Here is a tiny trained network, its code and every weight. The questions are about switching its units off for an input and a class, where a switched-off unit gives its printed mean instead of its output.

import numpy as np


def w(rows, s, z=0):
    codes = np.array(rows[::2]) - 128.0
    scale = np.full(codes.shape[1], s)
    scale[-1] = z or s
    return codes * scale


def norm(h):
    return h / np.sqrt((h * h).mean(-1, keepdims=True) + 1e-5)


def f(y):
    return np.maximum(y, 0)


def log_softmax(a):
    a = a - a.max(-1, keepdims=True)
    return a - np.log(np.exp(a).sum(-1, keepdims=True))


def net(x, mask):
    res = np.array(x, float).reshape(1, 2) / 4 @ E
    u = 0
    for l in range(3):
        y = f(norm(res) @ A[l][:, :-1].T + A[l][:, -1])
        res = res + np.where(mask[u : u + 5], y, B[l][:, -1]) @ B[l][:, :-1]
        u += 5
    return log_softmax(norm(res)[-1] @ U[:, :-1].T + U[:, -1])


A, B = {}, {}
E = w([
[93,137,103,152,144,134,98,166,118,169],'x0',
[114,196,252,49,152,141,105,154,130,117],'x1',
],0.013)
A[0] = w([
[1,215,182,54,183,188,35,245,123,214,84],'L0N0',
[224,84,182,202,179,136,142,64,102,61,49],'L0N1',
[165,133,176,54,136,174,114,44,103,9,66],'L0N2',
[113,10,72,169,23,147,97,133,85,151,67],'L0N3',
[37,182,155,169,163,211,115,178,127,250,2],'L0N4',
],0.0059,0.0041)
B[0] = w([
[130,166,115,84,210,102,173,150,71,160,246],'L0N0',
[182,121,115,139,144,99,110,231,142,204,150],'L0N1',
[153,48,203,162,51,168,115,88,94,67,177],'L0N2',
[1,85,113,105,146,162,214,106,154,47,188],'L0N3',
[162,172,23,121,150,137,97,103,76,182,176],'L0N4',
],0.0099,0.012)
A[1] = w([
[154,217,66,117,240,20,104,173,112,253,4],'L1N0',
[103,141,151,153,88,59,85,137,138,145,47],'L1N1',
[115,127,160,113,148,148,77,123,79,107,104],'L1N2',
[56,209,124,121,208,92,76,189,81,255,110],'L1N3',
[106,141,180,117,177,176,146,119,47,130,134],'L1N4',
],0.0092,0.0031)
B[1] = w([
[187,204,15,185,139,158,1,107,122,202,244],'L1N0',
[165,126,194,59,84,200,118,89,42,108,128],'L1N1',
[127,145,34,120,175,105,181,160,131,185,163],'L1N2',
[190,141,106,201,160,175,35,118,114,150,247],'L1N3',
[110,115,83,98,140,71,187,112,49,149,212],'L1N4',
],0.0095,0.012)
A[2] = w([
[108,151,139,193,189,158,103,148,113,85,64],'L2N0',
[2,109,76,187,119,167,200,127,182,187,238],'L2N1',
[107,113,84,158,37,132,86,135,149,197,176],'L2N2',
[171,104,175,136,72,158,120,88,192,109,26],'L2N3',
[184,116,149,104,145,146,115,86,97,173,244],'L2N4',
],0.009,0.0011)
B[2] = w([
[119,106,132,117,181,74,72,139,188,141,158],'L2N0',
[90,121,168,129,186,119,132,51,235,99,244],'L2N1',
[193,94,203,106,109,114,206,108,130,47,166],'L2N2',
[135,209,116,159,96,165,7,161,108,150,149],'L2N3',
[58,103,119,127,54,129,146,208,165,117,192],'L2N4',
],0.012,0.011)
U = w([
[106,81,130,159,156,152,167,84,172,109,254],'0',
[154,105,181,156,32,200,88,151,81,125,40],'1',
[119,132,172,65,123,118,254,164,27,159,33],'2',
[159,162,68,155,182,170,97,135,62,236,109],'3',
],0.015,0.0031)

Each question gives the input, the list of numbers given to net, and the class t.
The units are the neurons (one row each of A and B). Each row of codes is followed by its name. A weight is (code - 128) times the scale printed after its matrix; where a second scale follows, it is the last column's (A, B and U).
mask holds one flag per neuron, layer by layer. A switched-off neuron (its flag False) gives its mean, the last column of its row in B, instead of its output. The means were averaged over made-up inputs and are rounded, as every weight is.
A unit's drop is (log p(t) with every unit on - log p(t) with that unit switched off) / (log p(t) with every unit on - log p(t) with every unit switched off).
The circuit of an input: a set's keep is (log p(t) with only the set's units on - log p(t) with every unit switched off) / (log p(t) with every unit on - log p(t) with every unit switched off). Starting from the 12 units with the biggest drops (on a tie, the unit counted first), units are removed one at a time, each time the one whose removal leaves the highest keep (on an exact tie, the one counted first), for as long as the keep stays at least 0.8.
circuit, biggest first: the units of the circuit, biggest drop first
unit that matters most: the unit with the biggest drop
top k neurons: the k neurons with the biggest drops, biggest first
k most important neurons of layer l: the k neurons of layer l with the biggest drops, biggest first
drop when u is switched off: that unit's drop, to one decimal
input [-1,7], class 2: unit that matters most => L0N2
input [-2,1], class 1: circuit, biggest first => [L0N0, L0N2]
input [-1,8], class 2: top 2 neurons => [L0N2, L1N0]
input [-5,4], class 2: top 2 neurons => [L1N3, L1N0]
input [-7,5], class 1: top 3 neurons => [L0N2, L0N0, L0N4]
input [6,-3], class 0: top 2 neurons => [L0N0, L0N3]
input [-8,-3], class 1: 2 most important neurons of layer 2 => [L2N3, L2N1]
input [-4,2], class 1: 2 most important neurons of layer 0 => [L0N0, L0N2]
input [-8,6], class 2: top 3 neurons => [L1N3, L1N0, L1N2]
input [-2,-1], class 0: top 2 neurons => [L0N0, L1N3]
input [-3,-1], class 1: top 2 neurons => [L0N0, L1N4]
input [-6,5], class 2: drop when L1N0 is switched off => 0.1
input [-7,-2], class 1: drop when L0N0 is switched off => 0.3
input [-4,1], class 1: drop when L0N0 is switched off => 0.5
input [0,-3], class 0: drop when L1N3 is switched off => 0.0
input [-7,6], class 2: unit that matters most => L1N3
